What each symbol does to the elements:
state | ru si ka pu tu se
FB | TZ HQ MJ SB FL TB
ZC | QH CD CL DQ PJ JG
JG | SZ LT SL PR ZG QH
PH | BG HB LD LC BL TH
ZR | DM JD JP TG MM MP
PR | CD DM MM FQ CL LG
HL | BF BR CZ RC RQ PQ
SD | DL CG MG FL TG RG
DC | QQ RC FD CT PQ CZ
MZ | QF SB JL PH TB MJ
GS | CT GR SC CN HR TM
HB | LD RQ TD PQ PH DN
CG | MG GP LP FB SD PC
BR | CZ HR TL TM HL DC
DM | MM JP ZR PM PR ZF
QQ | PQ FD DC HR PG HL
JD | JP JC RF SD ZR RM
FQ | MP PM RM JC ZF ZR
RF | JD RG JC MG JP PM
GR | SC GQ ZN SZ GS ZM
MJ | FB BL HQ TH TZ QF
FD | DC JZ RC GS QQ BR
TM | JZ ZM ZZ ZN RC CT
QF | TB JL MZ BG GP FB
HR | TL GS CT ZM BR RC
CZ | HL TL BR JZ BF QQ
PC | TN FL QS TB RG MG
SB | JL FR TH HB MZ BL
PQ | PG DC QQ TL LC BF
ZM | ZZ CN HM PJ TM SC
BG | BL LD PH DG HQ SB
LD | PH TD HB PG BG FR
ZN | GR PJ GQ JG SC HM
GP | LP QF TB HQ CG FL
SC | GS ZN GR ZG CT ZZ
TL | BR CT HR ZZ CZ FD
FR | TH DG DN RQ SB PH
TG | PM SD DL PC RM RF
LT | SL DQ LG DM JG CL
HQ | MJ BG BL FR FB MZ
LC | DG PQ PG CZ DN TD
TB | GP MZ QF BL LP TZ
TH | SB DN FR TD JL BG
FL | QS FB TZ MZ PC LP
ZZ | TM HM ZM GQ JZ GS
JZ | RC ZZ TM GR FD HR
DG | DN PG LC HL FR HB
MG | SD LP CG TZ DL TN
LP | CG TB GP MJ MG QS
JL | MZ TH SB LD QF HQ
DN | FR LC DG BF TH LD
LG | LT ZF DQ ZR SL CD
PG | LC QQ PQ BR DG RQ
JP | ZR RF JD DL DM FQ
TD | HB BF RQ QQ LD DG
ZF | DQ FQ MP JD LG MM
QS | PC TZ FL QF TN CG
RM | FQ TG PM RG MP JP
DQ | LG MP ZF JP LT PR
BL | HQ PH BG DN MJ JL
CT | HR SC GS HM TL JZ
GQ | ZN QH PJ SL GR CN
TN | RG QS PC GP JC SD
CD | CL MM PR MP ZC LT
HM | ZM ZG CN QH ZZ GR
RC | FD TM JZ SC DC TL
CL | ZC PR CD ZF QH SL
MM | PR ZR DM RM CD DQ
QH | PJ CL ZC LG GQ SZ
BF | RQ CZ HL FD TD PG
SZ | ZG SL JG CD CN PJ
CN | HM SZ ZG ZC ZM ZN
RQ | TD HL BF DC HB LC
DL | TG MG SD QS PM JC
ZG | CN JG SZ CL HM GQ
MP | ZF RM FQ RF DQ DM
PM | RM DL TG TN FQ JD
SL | JG LG LT MM SZ ZC
RG | JC PC TN LP RF DL
PJ | GQ ZC QH LT ZN ZG
JC | RF TN RG CG JD TG
TZ | FL MJ FB JL QS GP

The rows follow the links: the fewer symbols apart two elements are, the more alike their rows tend to be.

Each row is also shifted at random along 3 hidden directions that mean nothing.

Known rows, each with its element:
[118, 92, 11, -3, -83, -9, 11, 17, 11, -57, 6, -3, 34, -21, 71, -49, -19, 38, 17, 3, -5, -95, 66, 30, -43, 12, 10, 19, -10, 27, -35, -3, 78, 95, -75, -64, -2, -65, -38, 29, -56, -12, -26, 22, 8, 52, -62, 31]; element FQ
[-55, 41, 21, -17, 3, 11, -2, 11, -18, -15, -12, -3, -27, 15, 29, -71, -34, -30, -1, 2, 40, -1, -5, 1, -17, -5, 12, -15, -2, 7, -21, 23, -7, 15, 28, 16, 17, 13, 4, 10, -13, 23, -8, -22, 7, -11, 32, 26]; element ZM
[0, -58, -25, -12, 28, -12, -8, -19, -7, 45, 15, -1, -45, 8, -44, 78, 32, 22, 17, 8, -16, 28, -46, -30, 24, 5, -16, 17, -4, -30, 45, -12, -18, -26, 3, 62, -11, 6, 9, -10, 36, -25, 16, 17, 0, -23, 3, -28]; element BL
[25, -5, 30, -7, -6, 6, -14, 20, 5, -20, -31, 4, -35, 15, 29, -37, -8, -38, -3, -3, -5, -4, 0, 31, -17, 13, 12, -4, -14, 11, -41, 8, 10, -34, 11, 12, 18, 17, 1, -23, -22, 14, 23, -30, -14, 15, 7, 28]; element CL
[-8, -9, -21, 9, -17, -14, 6, -8, 10, 7, 21, 1, 22, -17, -10, 54, 24, 42, 11, 4, -28, -24, 12, -5, 6, 6, -10, 20, 0, -5, 21, -18, 22, 21, -41, -18, -17, -31, -12, 6, 5, -25, -7, 30, 1, 12, -39, -20]; element TZ
[61, 6, 7, 4, 31, 16, 8, -2, -11, 7, -6, 0, 13, 5, -13, -42, -24, -34, -21, -5, 32, 38, -10, -10, 9, -20, 5, -28, 12, -1, -1, 16, -40, -17, 49, -1, 10, 35, 15, 2, 14, 24, -9, -22, 8, -24, 46, 0]; element TM
[-15, 56, 29, -17, -28, 7, -3, 21, -7, -38, -19, 1, -23, 10, 54, -81, -32, -24, 4, -2, 22, -33, 16, 22, -32, 7, 18, -6, -11, 18, -45, 17, 24, 26, -2, -4, 17, -4, -7, 10, -36, 18, -4, -19, 0, 11, 4, 39]; element QH
[27, -37, 6, -7, -21, -12, -16, 8, 16, -1, -10, 5, -36, 3, 8, 43, 30, 13, 14, 2, -42, -23, -5, 23, -6, 26, -3, 26, -20, -1, -11, -14, 34, -25, -33, 21, -3, -13, -8, -21, -10, -17, 27, 3, -17, 26, -40, 5]; element JC
[36, -32, -31, 13, 14, -9, 10, -21, 3, 30, 26, -2, 26, -13, -41, 63, 25, 35, 3, 3, -17, 15, -8, -22, 23, -6, -15, 11, 11, -14, 41, -16, -9, 2, -10, -4, -20, -12, 1, 7, 29, -21, -8, 26, 9, -11, -11, -34]; element JL
[-49, -35, 30, 8, 15, 14, -13, 20, 11, -11, -39, 5, -19, 14, 9, -26, 0, -54, -21, -11, -10, 25, -5, 34, -3, 9, 11, -16, -6, 11, -40, 6, -12, -73, 31, 6, 17, 43, 11, -36, -7, 25, 32, -39, -20, 10, 25, 19]; element ZC
[21, -24, 19, 17, -21, 1, -7, 17, 28, -25, -22, 7, 18, -7, 17, 3, 15, -12, -13, -8, -33, -16, 23, 40, -9, 13, 8, 2, -6, 18, -36, -7, 26, -34, -19, -29, 4, 4, -8, -27, -18, 4, 19, -11, -18, 34, -22, 11]; element MP
[-57, -28, 32, 1, 13, 12, -17, 22, 7, -12, -38, 6, -30, 17, 13, -35, -6, -54, -15, -7, -4, 21, -10, 29, -7, 8, 11, -14, -6, 11, -39, 13, -11, -62, 32, 15, 22, 40, 11, -30, -12, 25, 29, -38, -16, 6, 23, 22]; element JG
[-12, -14, 31, 5, 0, 10, -9, 20, 12, -20, -33, 6, -8, 9, 21, -36, -6, -44, -17, -9, -6, 8, 5, 34, -9, 8, 14, -13, -2, 13, -41, 9, -2, -44, 19, -8, 16, 26, 3, -26, -18, 21, 21, -34, -15, 14, 9, 23]; element SL
[85, -17, -2, -1, -29, -12, -9, 3, 17, -7, 0, 3, -11, -7, 12, 41, 24, 27, 12, 3, -36, -31, 9, 14, -6, 18, -3, 28, -14, 1, -3, -14, 36, 2, -44, 0, -9, -27, -14, -10, -12, -21, 12, 15, -8, 28, -43, 2]; element RG
[90, -3, 3, -28, -38, -19, -21, 9, 2, -6, -4, -1, -70, 8, 28, 30, 21, 29, 35, 9, -28, -51, -11, 10, -17, 27, -5, 42, -27, -6, -3, -11, 49, 16, -49, 48, 0, -34, -17, -5, -23, -30, 19, 16, -7, 24, -47, 14]; element DL
[-63, 40, -11, 23, 19, 15, 28, -15, -11, -2, 18, -4, 78, -14, -14, -41, -31, -7, -23, -8, 38, 24, 23, -18, 10, -31, 6, -34, 27, 6, 11, 11, -34, 33, 26, -57, -3, 9, 6, 27, 12, 21, -38, -1, 18, -22, 35, -12]; element DC
[82, 5, 26, 1, -19, 5, -7, 21, 10, -27, -27, 6, -11, 4, 30, -33, -6, -25, -8, -5, -9, -15, 12, 34, -16, 11, 12, -3, -10, 15, -41, 2, 17, -19, -4, -10, 12, 8, -5, -18, -24, 13, 16, -21, -9, 21, -3, 26]; element CD
[-32, 10, -29, 4, 9, -5, 15, -22, -11, 21, 32, -4, 28, -13, -28, 31, 3, 36, 8, 5, 9, 6, -1, -35, 14, -13, -12, 5, 13, -12, 41, -7, -12, 39, -10, -7, -16, -18, -1, 23, 22, -15, -24, 30, 12, -18, -4, -27]; element PH
[62, -23, -23, -15, 1, -18, -5, -14, -6, 24, 22, -5, -29, -1, -19, 64, 28, 41, 25, 10, -17, -7, -21, -24, 8, 7, -15, 27, -8, -20, 37, -14, 10, 15, -27, 36, -13, -25, -4, 9, 15, -29, 0, 31, 4, -6, -24, -20]; element MJ
[-33, -7, 18, 23, -31, 0, -1, 16, 29, -34, -18, 8, 40, -11, 23, -3, 11, -5, -16, -12, -35, -27, 40, 44, -11, 11, 9, 4, -2, 23, -39, -9, 32, -20, -30, -56, 1, -7, -15, -21, -26, 5, 11, -8, -14, 39, -31, 11]; element ZR
[75, 12, -12, -15, 36, 6, 5, -15, -27, 26, 14, -5, -15, 13, -23, -14, -20, -4, 1, 4, 39, 31, -29, -38, 11, -15, -6, -14, 8, -17, 30, 11, -39, 13, 39, 34, 4, 14, 13, 17, 24, 8, -15, 1, 16, -38, 40, -10]; element QQ
[-8, -28, -5, -2, -22, -14, -9, 4, 15, 1, 1, 3, -16, -4, 1, 52, 30, 26, 14, 2, -39, -23, 1, 10, -2, 19, -8, 25, -11, -4, 3, -18, 30, -9, -37, 8, -9, -20, -10, -14, -5, -22, 16, 17, -10, 22, -43, -5]; element MG
[12, -29, 27, -16, -14, -4, -26, 23, 12, -13, -31, 5, -70, 19, 29, 0, 16, -24, 11, 0, -27, -13, -15, 33, -16, 29, 7, 16, -25, 6, -33, 0, 27, -48, -8, 40, 15, 9, -3, -31, -23, -3, 39, -19, -21, 26, -13, 27]; element ZF
[23, -50, -27, 22, 58, 7, 10, -24, -4, 42, 19, -1, 38, -2, -68, 39, 8, -7, -23, -3, 9, 67, -26, -32, 38, -27, -10, -23, 22, -19, 41, -2, -63, -38, 45, 0, -10, 35, 23, -3, 50, 6, -6, -2, 4, -40, 41, -39]; element LC
[-81, -6, -23, -32, 4, -15, -7, -15, -21, 31, 21, -5, -59, 11, -17, 43, 15, 33, 33, 16, 5, -5, -38, -38, 7, 8, -13, 25, -11, -27, 41, -5, 0, 28, -10, 67, -5, -20, 2, 15, 17, -27, -4, 27, 8, -19, -9, -13]; element BG
[25, 50, 2, -23, 9, 9, 5, -3, -30, 1, 7, -5, -21, 11, 9, -55, -34, -11, 9, 4, 52, 8, -13, -27, -7, -13, 6, -14, 4, -5, 6, 19, -17, 41, 29, 23, 11, 2, 8, 27, 0, 12, -22, -5, 18, -29, 36, 12]; element RC
[53, -1, -28, 27, 37, 9, 25, -27, -6, 25, 26, -2, 74, -16, -50, 12, -8, 7, -23, -5, 21, 44, 3, -32, 27, -33, -8, -27, 28, -6, 37, 0, -50, 7, 29, -39, -13, 14, 12, 16, 37, 8, -28, 9, 15, -32, 31, -34]; element RQ
[-115, 47, 22, 22, -6, 18, 14, 10, 5, -34, -14, 2, 62, -10, 24, -81, -35, -30, -32, -11, 26, 1, 41, 23, -12, -17, 20, -32, 16, 28, -40, 17, -5, 10, 20, -68, 10, 16, -2, 6, -18, 35, -17, -23, 4, 8, 21, 19]; element CN

Start here and follow the symbols in turn, left to right. Where do you end up?
Answer with the element's name.
[-10, -12, 20, 2, 28, 16, -3, 9, -4, 1, -26, 2, -7, 14, -3, -41, -18, -50, -20, -9, 19, 35, -12, 8, 4, -6, 10, -29, 6, 6, -19, 14, -32, -43, 49, 6, 17, 44, 15, -16, 5, 30, 11, -34, -6, -13, 43, 14]
tu pu -> GQ
[160, -26, -25, -37, 38, -11, -11, -22, -33, 53, 21, -7, -77, 21, -35, 46, 10, 14, 28, 15, 21, 34, -63, -56, 19, -2, -15, 12, -7, -36, 57, 4, -30, 4, 24, 94, -4, 3, 17, 14, 37, -17, 2, 17, 9, -45, 24, -19]
ru ru tu -> BL
[-72, -51, -11, 28, -5, -8, 2, -3, 30, 4, 1, 5, 42, -16, -23, 67, 37, 20, -7, -5, -48, -1, 16, 20, 13, 5, -7, 12, 5, 5, 4, -25, 11, -33, -29, -34, -17, -5, -8, -22, 9, -14, 13, 12, -13, 21, -34, -22]
se tu ka tu -> JC
[125, 45, -10, -3, 16, 9, 15, -13, -24, 6, 19, -6, 27, -2, -10, -42, -34, -3, -4, 0, 44, 17, 1, -31, 4, -24, 2, -22, 16, -3, 21, 14, -30, 44, 27, -12, 0, 4, 6, 32, 12, 13, -33, 2, 19, -30, 35, -4]
pu ka se -> GS
[-59, -3, 26, -20, 20, 11, -15, 14, -13, -1, -31, 2, -58, 28, 14, -49, -17, -50, -3, -1, 24, 23, -28, 6, -8, 5, 11, -14, -10, 2, -24, 19, -19, -37, 45, 44, 21, 34, 16, -14, -5, 21, 19, -35, -6, -13, 39, 26]
ru tu -> GS
[6, 72, -31, -14, -19, -8, 22, -20, -25, 4, 44, -10, 21, -16, 4, -14, -23, 54, 22, 10, 36, -29, 13, -43, -3, -18, -7, 8, 9, -7, 37, 1, 9, 104, -24, -11, -13, -46, -10, 55, 0, -15, -50, 39, 30, -17, -8, -13]
ru tu ru -> JL
[-41, -52, -30, 16, 38, -3, 6, -24, 1, 42, 22, 0, 22, -7, -57, 70, 24, 16, -9, -1, -11, 40, -22, -27, 34, -13, -14, -2, 15, -20, 44, -13, -37, -26, 17, 8, -15, 14, 14, -4, 43, -11, 1, 12, 3, -25, 13, -40]
ka si tu tu -> SB
[-90, -6, 15, -11, 33, 13, -8, 5, -15, 8, -17, 1, -35, 22, -4, -39, -20, -46, -10, -2, 31, 38, -29, -4, 4, -7, 8, -21, 1, -3, -10, 19, -36, -32, 54, 36, 14, 39, 20, -10, 8, 22, 9, -30, -1, -24, 49, 13]
pu se se -> HM
[-93, -71, 22, 0, 0, -4, -27, 19, 25, 0, -34, 8, -47, 11, 3, 38, 33, -22, -1, -5, -49, 4, -16, 39, -1, 26, 1, 17, -17, 2, -30, -10, 13, -82, -6, 27, 7, 19, 1, -49, -10, -3, 51, -18, -29, 28, -18, 12]
si se -> PM
[31, 5, 14, 0, -40, -10, -7, 16, 17, -26, -8, 3, -6, -7, 31, 7, 12, 15, 9, 0, -32, -43, 22, 29, -17, 19, 3, 22, -13, 12, -25, -12, 45, 6, -45, -15, -2, -24, -16, -8, -27, -9, 12, 5, -12, 38, -43, 14]
ka ka se -> TG
[19, 44, -24, -54, -12, -19, -6, -13, -41, 26, 29, -11, -87, 15, 9, 9, -5, 46, 52, 24, 31, -31, -36, -52, -9, 6, -12, 32, -19, -27, 49, 5, 15, 83, -20, 84, -4, -46, -5, 42, 4, -31, -19, 37, 19, -25, -11, -1]
si pu se -> PQ
[141, -38, -17, -22, -7, -19, -16, -5, 0, 24, 10, -1, -58, 7, -13, 73, 37, 36, 29, 10, -31, -13, -30, -11, 5, 19, -15, 36, -18, -21, 28, -18, 18, -7, -30, 57, -10, -22, -5, -8, 10, -33, 17, 23, -7, 1, -32, -13]
ka tu -> QS
[44, 4, 21, 25, 9, 18, 7, 11, 10, -20, -21, 4, 42, -2, 6, -50, -19, -44, -33, -14, 9, 20, 22, 27, -3, -13, 14, -30, 11, 19, -33, 10, -17, -32, 31, -46, 11, 33, 8, -15, -7, 33, 1, -32, -6, 3, 26, 12]
se tu ru -> ZM
